[-31 -23   2  -4 -21  34 -19 -27   9  -1   0 -12 -28   8  52 -22 -37] = z875
[-22 -37   4  12  14 -10  15 -10  -7  18  13  12 -11   8  -9 -28 -21] = z114
[-27 -22  14   3   5   3   3 -26 -18 -11 -10  22  -1  20 -26 -29 -22] = z301
size: [-31 -23   2  -4 -21  34 -19 -27   9  -1] : 10
size: [-22 -37   4  12  14 -10  15 -10  -7  18  13  12 -11] : 13
size: [-27 -22  14   3   5   3   3 -26 -18 -11 -10  22  -1  20 -26 -29] : 16
size: [-31 -23   2] : 3

[ -3   0  -3   4   5  11  21  -9   5  27 -12  12 -24  -3  20  -4   6  -4
  10 -13  -7  23]  z754
[-17 -13   0 -12   7 -38 -14  14   3  -9   7 -23 -27  -6  -7   0  14   0
 -19  12  -6 -16]  z12
[-13   5  -6   7 -11  16 -18   5   7  -4  11  10  21 -16 -12  10   2  10
  -9  -1  22  13]  z767
[ 22  13   3  -6  -5  -1  10  -2  -2  -8  -8 -10   8   6   0   3   6   9
  17   2 -13 -15]  z120
[-10  11  -9   7  -7  25  13  -6  14  27  -8  17 -12 -20  13   8  18  11
  10 -16   5  35]  z70
size: [-17 -13   0 -12   7 -38 -14] : 7
size: [-13   5  -6   7 -11  16 -18   5   7  -4  11  10  21 -16 -12] : 15
size: [ -3   0  -3   4   5  11  21  -9   5  27 -12  12 -24  -3  20  -4   6  -4
  10 -13  -7  23] : 22
size: [-13   5  -6   7] : 4
size: [-10  11  -9   7  -7  25  13  -6  14] : 9
size: [-13   5  -6   7 -11  16 -18   5   7  -4  11  10  21 -16] : 14

[-3  6 -2  3] -> z686
[ -2  -8  -3 -19] -> z786
[14 12 26 13] -> z69
[-9 39 12  0] -> z319
size: [-9 39] : 2
size: [-2 -8 -3] : 3
size: [-3  6 -2  3] : 4

[-17 -30  -2  37 -28 -29   6 -46  17 -11] : z446
[ 21  13  -1 -14  -2 -16  21  -1   2  17] : z618
[-16 -29   8  27  19 -17 -16 -50   3  10] : z922
[ -7 -17   4  15   6 -12  -6 -27   5   1] : z141
size: [ 21  13  -1 -14  -2 -16  21  -1   2] : 9
size: [-16 -29   8  27] : 4
size: [-17 -30  -2  37 -28 -29   6 -46  17 -11] : 10
size: [-16 -29   8] : 3
size: [ 21  13  -1 -14  -2 -16] : 6
size: [ -7 -17   4] : 3

[ 53  11 -14   1  11  11 -18  20  13  13  -4] -> z815
[ 48  10 -13   1  10  10 -16  19  12  11  -4] -> z717
[ 50  10 -13   1  10  10 -16  19  12  12  -4] -> z315
[ 52  10 -14   1  11  11 -17  20  12  12  -4] -> z742
[ 44  10 -12   0   9   9 -14  17  11  11  -4] -> z62
size: [ 48  10 -13   1  10  10 -16] : 7
size: [53 11] : 2
size: [ 44  10 -12   0] : 4

